Below is a small trained network, with its code and all its weights. Each question gives an input and a target symbol and asks what happens when units are switched off, that is, made to give their printed mean instead of their output.

import numpy as np


def w(rows, s, z=0):
    codes = np.array(rows[::2]) - 128.0
    scale = np.full(codes.shape[1], s)
    scale[-1] = z or s
    return codes * scale


def f(y):
    return np.maximum(y, 0)


def softmax(a):
    e = np.exp(a - a.max(-1, keepdims=True))
    return e / e.sum(-1, keepdims=True)


def log_softmax(a):
    a = a - a.max(-1, keepdims=True)
    return a - np.log(np.exp(a).sum(-1, keepdims=True))


def net(x, mask):
    ids = ['ΔΛΠβζθξστφψ'.index(c) for c in x.split()]
    T = len(ids)
    res = E[ids] + P[:T]
    u = 0
    for l in range(3):
        r = res
        for j in range(3):
            rows = slice(2 * j, 2 * j + 2)
            q, k, v = (r @ M[l][rows].T for M in (Q, K, V))
            z = softmax(np.where(np.tri(T) > 0, q @ k.T / 2**0.5, -1e9)) @ v
            o = O[l][rows]
            res = res + np.where(mask[u + j], z, o[:, -1]) @ o[:, :-1]
        u += 3
        y = f(res @ A[l][:, :-1].T + A[l][:, -1])
        res = res + np.where(mask[u : u + 8], y, B[l][:, -1]) @ B[l][:, :-1]
        u += 8
    return log_softmax(res[-1] @ U[:, :-1].T + U[:, -1])


Q, K, V, O, A, B = {}, {}, {}, {}, {}, {}
E = w([
[35,103,73,201,68],'Δ',
[88,121,210,70,186],'Λ',
[135,98,60,127,186],'Π',
[114,174,138,111,161],'β',
[171,4,91,117,106],'ζ',
[206,189,196,120,102],'θ',
[126,169,221,189,132],'ξ',
[71,20,53,165,109],'σ',
[158,83,188,83,82],'τ',
[170,132,132,222,187],'φ',
[177,109,130,199,152],'ψ',
],0.019)
P = w([
[253,153,65,136,76],'0',
[220,180,108,165,134],'1',
[204,164,100,135,134],'2',
[189,164,110,134,155],'3',
[166,187,130,171,192],'4',
[160,171,109,134,169],'5',
[149,173,108,127,172],'6',
[139,178,108,131,179],'7',
[129,181,101,124,181],'8',
[124,184,101,121,187],'9',
[109,203,112,152,219],'10',
[114,190,112,125,199],'11',
],0.007)
Q[0] = w([
[121,140,224,184,40],'0.h0',
[123,34,143,116,62],'0.h0',
[167,212,30,68,107],'0.h1',
[17,218,241,55,5],'0.h1',
[166,161,125,154,167],'0.h2',
[108,148,108,154,72],'0.h2',
],0.013)
K[0] = w([
[127,171,192,165,18],'0.h0',
[119,53,191,141,64],'0.h0',
[214,149,58,117,140],'0.h1',
[250,74,204,184,66],'0.h1',
[129,166,127,157,121],'0.h2',
[129,178,66,162,71],'0.h2',
],0.013)
V[0] = w([
[95,212,112,221,172],'0.h0',
[141,88,220,153,220],'0.h0',
[63,162,79,101,113],'0.h1',
[227,106,112,55,253],'0.h1',
[44,67,122,153,56],'0.h2',
[41,96,42,111,163],'0.h2',
],0.0058)
O[0] = w([
[117,1,52,46,87,151],'0.h0',
[203,141,115,64,63,178],'0.h0',
[141,217,155,171,135,59],'0.h1',
[80,81,47,182,121,255],'0.h1',
[96,62,144,124,185,42],'0.h2',
[109,49,109,151,166,83],'0.h2',
],0.0058,0.0039)
A[0] = w([
[95,158,175,225,120,148],'0.n0',
[57,204,161,31,118,146],'0.n1',
[138,128,143,111,48,6],'0.n2',
[181,176,86,80,98,216],'0.n3',
[2,95,85,112,207,174],'0.n4',
[162,210,192,50,116,201],'0.n5',
[191,94,79,38,162,201],'0.n6',
[181,165,213,57,173,215],'0.n7',
],0.0086,0.0022)
B[0] = w([
[115,81,69,74,79,163],'0.n0',
[140,162,254,182,214,199],'0.n1',
[149,138,101,150,103,143],'0.n2',
[127,71,166,141,192,189],'0.n3',
[116,168,200,103,126,253],'0.n4',
[92,62,81,84,143,236],'0.n5',
[122,201,79,184,127,222],'0.n6',
[69,79,104,109,85,247],'0.n7',
],0.0098,0.0065)
Q[1] = w([
[73,171,114,7,74],'1.h0',
[101,63,121,120,21],'1.h0',
[64,118,113,28,154],'1.h1',
[243,143,134,61,173],'1.h1',
[108,170,159,138,77],'1.h2',
[142,122,194,81,103],'1.h2',
],0.016)
K[1] = w([
[175,3,188,138,226],'1.h0',
[150,29,77,158,76],'1.h0',
[201,77,121,88,49],'1.h1',
[188,123,71,28,189],'1.h1',
[82,88,127,178,84],'1.h2',
[146,105,102,75,78],'1.h2',
],0.016)
V[1] = w([
[173,117,126,94,208],'1.h0',
[142,73,104,146,91],'1.h0',
[139,115,188,220,16],'1.h1',
[101,161,146,94,116],'1.h1',
[155,170,166,108,123],'1.h2',
[149,75,118,153,255],'1.h2',
],0.0088)
O[1] = w([
[137,188,165,162,119,192],'1.h0',
[161,86,174,111,114,108],'1.h0',
[255,118,101,60,132,106],'1.h1',
[137,131,87,160,114,92],'1.h1',
[157,191,159,191,129,54],'1.h2',
[70,152,58,112,36,253],'1.h2',
],0.0066,0.0049)
A[1] = w([
[96,181,121,150,207,214],'1.n0',
[38,172,100,112,110,81],'1.n1',
[165,102,208,74,62,49],'1.n2',
[126,211,117,79,153,62],'1.n3',
[162,154,158,208,107,35],'1.n4',
[201,171,41,214,80,65],'1.n5',
[139,164,117,116,1,111],'1.n6',
[185,176,81,125,163,3],'1.n7',
],0.0098,0.0033)
B[1] = w([
[216,133,57,38,119,254],'1.n0',
[189,87,177,81,201,237],'1.n1',
[52,152,102,173,155,171],'1.n2',
[63,162,136,178,156,177],'1.n3',
[64,99,115,42,22,139],'1.n4',
[42,105,237,204,217,220],'1.n5',
[255,52,24,117,165,151],'1.n6',
[77,169,233,200,171,144],'1.n7',
],0.0091,0.0077)
Q[2] = w([
[44,87,73,105,141],'2.h0',
[121,40,163,162,127],'2.h0',
[100,122,145,67,46],'2.h1',
[163,164,156,150,67],'2.h1',
[108,153,46,4,85],'2.h2',
[176,145,118,117,145],'2.h2',
],0.021)
K[2] = w([
[78,143,142,2,128],'2.h0',
[116,102,177,121,203],'2.h0',
[113,62,107,135,67],'2.h1',
[118,108,148,176,101],'2.h1',
[130,68,131,165,47],'2.h2',
[149,104,140,168,160],'2.h2',
],0.022)
V[2] = w([
[38,169,136,163,135],'2.h0',
[63,135,74,90,104],'2.h0',
[169,150,68,2,58],'2.h1',
[154,124,183,156,76],'2.h1',
[177,189,55,147,156],'2.h2',
[80,109,241,27,124],'2.h2',
],0.0077)
O[2] = w([
[117,135,141,162,113,106],'2.h0',
[103,129,115,85,74,159],'2.h0',
[111,213,173,127,50,109],'2.h1',
[164,106,194,107,198,1],'2.h1',
[128,196,134,175,142,69],'2.h2',
[147,141,154,3,120,173],'2.h2',
],0.0075,0.0073)
A[2] = w([
[108,198,95,149,56,199],'2.n0',
[100,119,11,133,147,96],'2.n1',
[118,73,112,123,137,254],'2.n2',
[251,78,75,116,91,198],'2.n3',
[156,107,92,70,142,59],'2.n4',
[67,110,99,147,95,203],'2.n5',
[226,114,31,118,101,84],'2.n6',
[208,167,88,103,115,126],'2.n7',
],0.013,0.004)
B[2] = w([
[112,89,63,141,122,145],'2.n0',
[173,132,199,146,65,228],'2.n1',
[108,179,150,100,151,247],'2.n2',
[247,67,33,175,89,171],'2.n3',
[104,144,125,186,90,199],'2.n4',
[137,181,120,78,145,200],'2.n5',
[47,113,171,145,168,148],'2.n6',
[101,118,115,183,153,140],'2.n7',
],0.014,0.012)
U = w([
[254,163,55,69,42,234],'Δ',
[73,152,150,3,232,179],'Λ',
[175,205,243,206,110,106],'Π',
[12,126,58,254,151,192],'β',
[158,69,116,160,175,104],'ζ',
[92,73,158,155,141,33],'θ',
[112,102,148,145,149,2],'ξ',
[111,98,135,150,156,33],'σ',
[103,80,158,150,144,32],'τ',
[45,27,192,181,191,71],'φ',
[143,96,98,126,242,62],'ψ',
],0.0068,0.0047)

Each question gives the input, a string of symbols that net reads in full, and the target symbol t.
The units are the heads (2 rows each of Q, K, V and O) and the neurons (one row each of A and B). Each row of codes is followed by its name. A weight is (code - 128) times the scale printed after its matrix; where a second scale follows, it is the last column's (O, A, B and U).
mask holds one flag per unit, layer by layer, with each layer's heads first. A switched-off unit (its flag False) gives its mean, the last column of its rows in O or B, instead of its output. The means were averaged over made-up inputs and are rounded, as every weight is.
A unit's drop is (log p(t) with every unit on - log p(t) with that unit switched off) / (log p(t) with every unit on - log p(t) with every unit switched off).
The circuit of an input: a set's keep is (log p(t) with only the set's units on - log p(t) with every unit switched off) / (log p(t) with every unit on - log p(t) with every unit switched off). Starting from the 12 units with the biggest drops (on a tie, the unit counted first), units are removed one at a time, each time the one whose removal leaves the highest keep (on an exact tie, the one counted first), for as long as the keep stays at least 0.8.
circuit, biggest first: the units of the circuit, biggest drop first
unit that matters most: the unit with the biggest drop
top k neurons: the k neurons with the biggest drops, biggest first
top k neurons in layer l: the k neurons of layer l with the biggest drops, biggest first
heads that matter: for each layer, one digit per head in row order, 1 if its drop is at least 0.15 and else 0, layers parted by /
input ζ θ φ, target φ: heads that matter	000 / 000 / 010
input ξ φ Δ σ ζ φ Δ ξ Λ Λ τ, target Δ: heads that matter	101 / 010 / 000
input ζ φ Δ β ζ, target β: unit that matters most	0.n5
input ξ β Π τ ζ ψ Δ, target Δ: heads that matter	000 / 010 / 000
input ψ Π ζ φ, target Π: circuit, biggest first	[2.n1, 2.h2, 0.n4]
input ζ ζ ζ β ψ, target β: heads that matter	000 / 000 / 011
input Π Λ Λ Λ Π Λ ψ, target Λ: heads that matter	000 / 010 / 001
input θ Λ φ, target Λ: heads that matter	000 / 010 / 001
input Π φ τ ζ σ Λ β Δ φ, target Δ: top 2 neurons	[0.n6, 0.n4]
input ψ θ Π φ β φ ψ φ σ θ, target Λ: circuit, biggest first	[2.n1, 2.n3]
input Π Π Π σ Δ τ φ, target Δ: top 2 neurons	[2.n3, 1.n5]
input ξ Λ Λ Λ Λ Λ ψ, target Λ: circuit, biggest first	[2.h2, 1.h1, 2.n3]
input θ Λ τ Λ θ ξ ζ, target Λ: top 2 neurons in layer 0	[0.n7, 0.n5]
input Π β β ξ Λ τ τ, target Λ: top 2 neurons	[1.n2, 1.n0]
input ζ β Π ζ Π ξ β Π θ σ, target Δ: unit that matters most	1.n5
input φ ζ θ Λ θ, target Λ: top 2 neurons	[0.n5, 0.n3]
input σ φ Π ξ Δ Λ β β Δ Λ ξ Π, target Π: top 2 neurons	[0.n7, 2.n1]
input Π ξ Π Π ζ Π Λ Λ ζ τ ξ, target Λ: top 3 neurons	[0.n6, 1.n0, 1.n2]
input Λ Π Δ ζ Λ τ Λ ζ σ, target Δ: heads that matter	000 / 011 / 000
input σ σ τ ζ, target ζ: top 2 neurons in layer 1	[1.n5, 1.n2]
input Δ Λ φ, target Λ: top 2 neurons	[1.n5, 0.n7]
input ψ τ φ ζ θ, target Δ: circuit, biggest first	[1.n5]
input θ ξ ζ, target ζ: heads that matter	000 / 100 / 010
input ζ Π θ φ Λ τ ξ θ σ β σ, target Λ: heads that matter	001 / 100 / 000
input β Δ Λ σ Π Δ, target Λ: heads that matter	101 / 001 / 000
input Λ Π ζ ζ Λ β Λ θ τ τ Π τ, target Λ: top 2 neurons	[1.n0, 1.n2]
input Λ τ φ Π β Λ ζ θ ζ, target Λ: top 3 neurons in layer 0	[0.n6, 0.n1, 0.n4]
input ζ ξ τ Π β Λ θ Λ Δ ψ β φ, target β: top 2 neurons	[1.n0, 0.n7]
